Below are the code and all the weights of a small trained network. Each question names an input and a class and asks about switching units off, where a switched-off unit gives its printed mean instead of its output.

import numpy as np


def w(rows, s, z=0):
    codes = np.array(rows[::2]) - 128.0
    scale = np.full(codes.shape[1], s)
    scale[-1] = z or s
    return codes * scale


def f(y):
    return np.maximum(y, 0)


def log_softmax(a):
    a = a - a.max(-1, keepdims=True)
    return a - np.log(np.exp(a).sum(-1, keepdims=True))


def net(x, mask):
    res = np.array(x, float).reshape(1, 6) / 4 @ E
    y = f(res @ A[0][:, :-1].T + A[0][:, -1])
    res = res + np.where(mask, y, B[0][:, -1]) @ B[0][:, :-1]
    return log_softmax(res[-1] @ U[:, :-1].T + U[:, -1])


A, B = {}, {}
E = w([
[141,89,122,167,135,114,94,119,109,124,131,124],'x0',
[136,157,73,97,68,100,3,182,118,111,146,192],'x1',
[197,97,100,97,89,73,189,138,114,173,137,124],'x2',
[118,126,134,108,133,125,116,147,141,134,144,92],'x3',
[114,131,193,138,200,144,159,196,83,177,115,169],'x4',
[113,90,139,127,127,121,111,140,127,117,153,106],'x5',
],0.014)
A[0] = w([
[97,161,73,100,122,114,27,223,97,115,128,219,14],'N1',
[182,119,54,62,18,57,88,136,125,113,156,144,44],'N2',
[94,148,189,183,167,198,148,144,121,129,104,109,150],'N3',
[88,137,101,146,97,178,94,71,192,38,81,85,251],'N4',
[102,136,213,140,186,90,171,138,113,95,121,116,25],'N5',
[176,172,100,151,74,51,126,124,161,143,174,195,111],'N6',
[147,145,43,76,66,98,99,130,135,123,176,163,108],'N7',
[185,65,64,83,147,28,216,148,77,204,149,135,165],'N8',
[123,129,101,109,107,115,120,2,181,48,130,90,121],'N9',
],0.0076,0.0026)
B[0] = w([
[245,60,155,46,66,88,246,122,20,78,98,35,246],'N1',
[55,125,2,218,163,173,63,102,208,153,139,167,248],'N2',
[128,147,120,182,206,191,51,114,127,142,77,133,199],'N3',
[195,70,141,91,122,87,186,142,59,112,98,123,217],'N4',
[133,138,137,177,145,154,125,124,72,127,130,167,178],'N5',
[65,108,89,90,136,147,106,108,159,128,78,172,196],'N6',
[59,121,87,181,175,148,107,190,138,169,146,126,219],'N7',
[168,121,156,12,76,122,127,114,147,77,104,98,248],'N8',
[179,166,242,36,30,74,184,135,62,201,94,100,218],'N9',
],0.0083,0.013)
U = w([
[177,141,188,109,136,122,151,129,49,152,95,118,249],'0',
[187,136,126,95,93,86,159,112,105,128,106,120,115],'1',
[26,172,95,254,198,184,57,120,174,167,141,201,63],'2',
],0.0094,0.0019)

Each question gives the input, the list of numbers given to net, and the class t.
The units are the neurons (one row each of A and B). Each row of codes is followed by its name. A weight is (code - 128) times the scale printed after its matrix; where a second scale follows, it is the last column's (A, B and U).
mask holds one flag per neuron, in row order. A switched-off neuron (its flag False) gives its mean, the last column of its row in B, instead of its output. The means were averaged over made-up inputs and are rounded, as every weight is.
A unit's drop is (log p(t) with every unit on - log p(t) with that unit switched off) / (log p(t) with every unit on - log p(t) with every unit switched off).
The circuit of an input: a set's keep is (log p(t) with only the set's units on - log p(t) with every unit switched off) / (log p(t) with every unit on - log p(t) with every unit switched off). Starting from all 9 units, units are removed one at a time, each time the one whose removal leaves the highest keep (on an exact tie, the one counted first), for as long as the keep stays at least 0.8.
circuit, biggest first: the units of the circuit, biggest drop first
unit that matters most: the unit with the biggest drop
k most important neurons: the k neurons with the biggest drops, biggest first
drop of u: that unit's drop, to one decimal
input [-4,-8,-2,-7,8,3], class 2: 2 most important neurons : (N1, N3)
input [2,-6,-8,2,1,5], class 2: 4 most important neurons : (N1, N3, N8, N9)
input [-6,-4,0,-3,-6,2], class 0: 3 most important neurons : (N9, N2, N8)
input [2,4,6,-8,8,8], class 1: unit that matters most : N8
input [4,1,1,3,-5,7], class 2: 2 most important neurons : (N1, N2)
input [3,5,6,7,-1,-8], class 2: 2 most important neurons : (N2, N7)
input [3,1,7,1,-3,-1], class 2: circuit, biggest first : (N2, N1)
input [1,-4,0,-1,-8,0], class 0: 3 most important neurons : (N9, N8, N2)
input [-7,-1,-4,6,2,-3], class 2: 2 most important neurons : (N1, N9)
input [-5,-5,-4,-3,-7,4], class 0: 3 most important neurons : (N9, N2, N8)
input [1,6,3,-6,6,4], class 1: 3 most important neurons : (N1, N3, N9)
input [4,5,7,-7,-4,1], class 2: drop of N2 : 0.8
input [6,4,4,-3,-1,-2], class 2: drop of N2 : 0.5
input [2,-1,-3,-4,5,7], class 2: circuit, biggest first : (N1)
input [4,4,4,2,6,-6], class 1: drop of N9 : 0.2
input [-1,6,8,-2,7,8], class 1: drop of N8 : 0.1
